Below is a small trained network, with its code and all its weights. Each question gives an input and a class and asks what happens when units are switched off, that is, made to give their printed mean instead of their output.

import numpy as np


def w(rows, s, z=0):
    codes = np.array(rows[::2]) - 128.0
    scale = np.full(codes.shape[1], s)
    scale[-1] = z or s
    return codes * scale


def norm(h):
    return h / np.sqrt((h * h).mean(-1, keepdims=True) + 1e-5)


def f(y):
    return np.maximum(y, 0)


def log_softmax(a):
    a = a - a.max(-1, keepdims=True)
    return a - np.log(np.exp(a).sum(-1, keepdims=True))


def net(x, mask):
    res = np.array(x, float).reshape(1, 4) / 4 @ E
    u = 0
    for l in range(3):
        y = f(norm(res) @ A[l][:, :-1].T + A[l][:, -1])
        res = res + np.where(mask[u : u + 9], y, B[l][:, -1]) @ B[l][:, :-1]
        u += 9
    return log_softmax(norm(res)[-1] @ U[:, :-1].T + U[:, -1])


A, B = {}, {}
E = w([
[146,2,64],'x0',
[171,93,96],'x1',
[239,139,139],'x2',
[199,221,82],'x3',
],0.0035)
A[0] = w([
[157,156,254,176],'L0N1',
[122,49,84,254],'L0N2',
[145,81,152,171],'L0N3',
[171,213,97,121],'L0N4',
[179,114,104,59],'L0N5',
[102,243,107,141],'L0N6',
[215,108,180,202],'L0N7',
[153,147,153,41],'L0N8',
[114,152,207,89],'L0N9',
],0.0098,0.0016)
B[0] = w([
[120,23,200,236],'L0N1',
[2,52,175,254],'L0N2',
[72,116,104,186],'L0N3',
[108,117,44,236],'L0N4',
[143,184,159,179],'L0N5',
[139,94,155,245],'L0N6',
[30,36,90,229],'L0N7',
[21,109,113,154],'L0N8',
[169,207,115,188],'L0N9',
],0.0068,0.0046)
A[1] = w([
[120,144,99,148],'L1N1',
[143,70,126,186],'L1N2',
[101,145,147,67],'L1N3',
[55,162,2,189],'L1N4',
[146,125,131,4],'L1N5',
[199,168,127,64],'L1N6',
[75,119,105,97],'L1N7',
[65,124,235,191],'L1N8',
[58,134,122,116],'L1N9',
],0.012,0.0017)
B[1] = w([
[254,203,184,142],'L1N1',
[100,141,74,190],'L1N2',
[164,163,148,144],'L1N3',
[184,60,147,230],'L1N4',
[109,248,195,128],'L1N5',
[65,115,154,130],'L1N6',
[145,168,131,198],'L1N7',
[87,170,163,255],'L1N8',
[163,124,3,205],'L1N9',
],0.0048,0.0088)
A[2] = w([
[179,174,91,104],'L2N1',
[115,116,254,251],'L2N2',
[83,134,169,194],'L2N3',
[205,77,144,128],'L2N4',
[86,119,94,108],'L2N5',
[28,112,110,169],'L2N6',
[118,126,103,120],'L2N7',
[213,148,200,103],'L2N8',
[144,73,138,130],'L2N9',
],0.014,0.0026)
B[2] = w([
[178,120,29,143],'L2N1',
[195,182,112,190],'L2N2',
[184,200,96,187],'L2N3',
[191,128,145,162],'L2N4',
[159,2,155,178],'L2N5',
[33,167,149,249],'L2N6',
[71,99,97,147],'L2N7',
[120,55,47,143],'L2N8',
[68,128,133,172],'L2N9',
],0.0062,0.011)
U = w([
[14,81,139,245],'0',
[245,87,79,175],'1',
[118,245,191,88],'2',
[202,200,173,1],'3',
[151,115,207,4],'4',
],0.011,0.0044)

Each question gives the input, the list of numbers given to net, and the class t.
The units are the neurons (one row each of A and B). Each row of codes is followed by its name. A weight is (code - 128) times the scale printed after its matrix; where a second scale follows, it is the last column's (A, B and U).
mask holds one flag per neuron, layer by layer. A switched-off neuron (its flag False) gives its mean, the last column of its row in B, instead of its output. The means were averaged over made-up inputs and are rounded, as every weight is.
A unit's drop is (log p(t) with every unit on - log p(t) with that unit switched off) / (log p(t) with every unit on - log p(t) with every unit switched off).
most important unit: the unit with the biggest drop
k most important neurons: the k neurons with the biggest drops, biggest first
top k neurons in layer l: the k neurons of layer l with the biggest drops, biggest first
drop of u: that unit's drop, to one decimal
input [-5,5,8,4], class 0: most important unit -> L0N1
input [0,-4,-3,1], class 2: 3 most important neurons -> [L0N4 L0N7 L0N6]
input [-2,-4,-1,4], class 1: 4 most important neurons -> [L0N2 L0N4 L0N9 L0N7]
input [2,6,-3,5], class 1: 4 most important neurons -> [L0N1 L0N7 L2N6 L1N4]
input [-6,8,-5,-8], class 2: 2 most important neurons -> [L0N4 L0N7]
input [0,-4,4,6], class 1: 3 most important neurons -> [L0N4 L0N2 L2N6]
input [-6,-2,2,-1], class 3: 3 most important neurons -> [L2N2 L0N2 L0N9]
input [7,-6,2,7], class 1: 2 most important neurons -> [L0N1 L2N6]
input [-7,-7,3,-7], class 3: top 2 neurons in layer 2 -> [L2N2 L2N6]
input [-8,-1,4,0], class 3: top 2 neurons in layer 2 -> [L2N2 L2N3]
input [-4,-4,4,-3], class 2: top 2 neurons in layer 0 -> [L0N9 L0N2]
input [-6,-2,2,8], class 1: drop of L0N4 -> 0.5
input [-3,-4,-8,8], class 1: drop of L1N7 -> 0.0
input [-3,-2,-2,6], class 1: most important neuron -> [L0N4]
input [-4,-5,2,0], class 3: drop of L0N2 -> 0.2
input [-4,-5,-7,-7], class 2: top 3 neurons in layer 0 -> [L0N7 L0N4 L0N2]
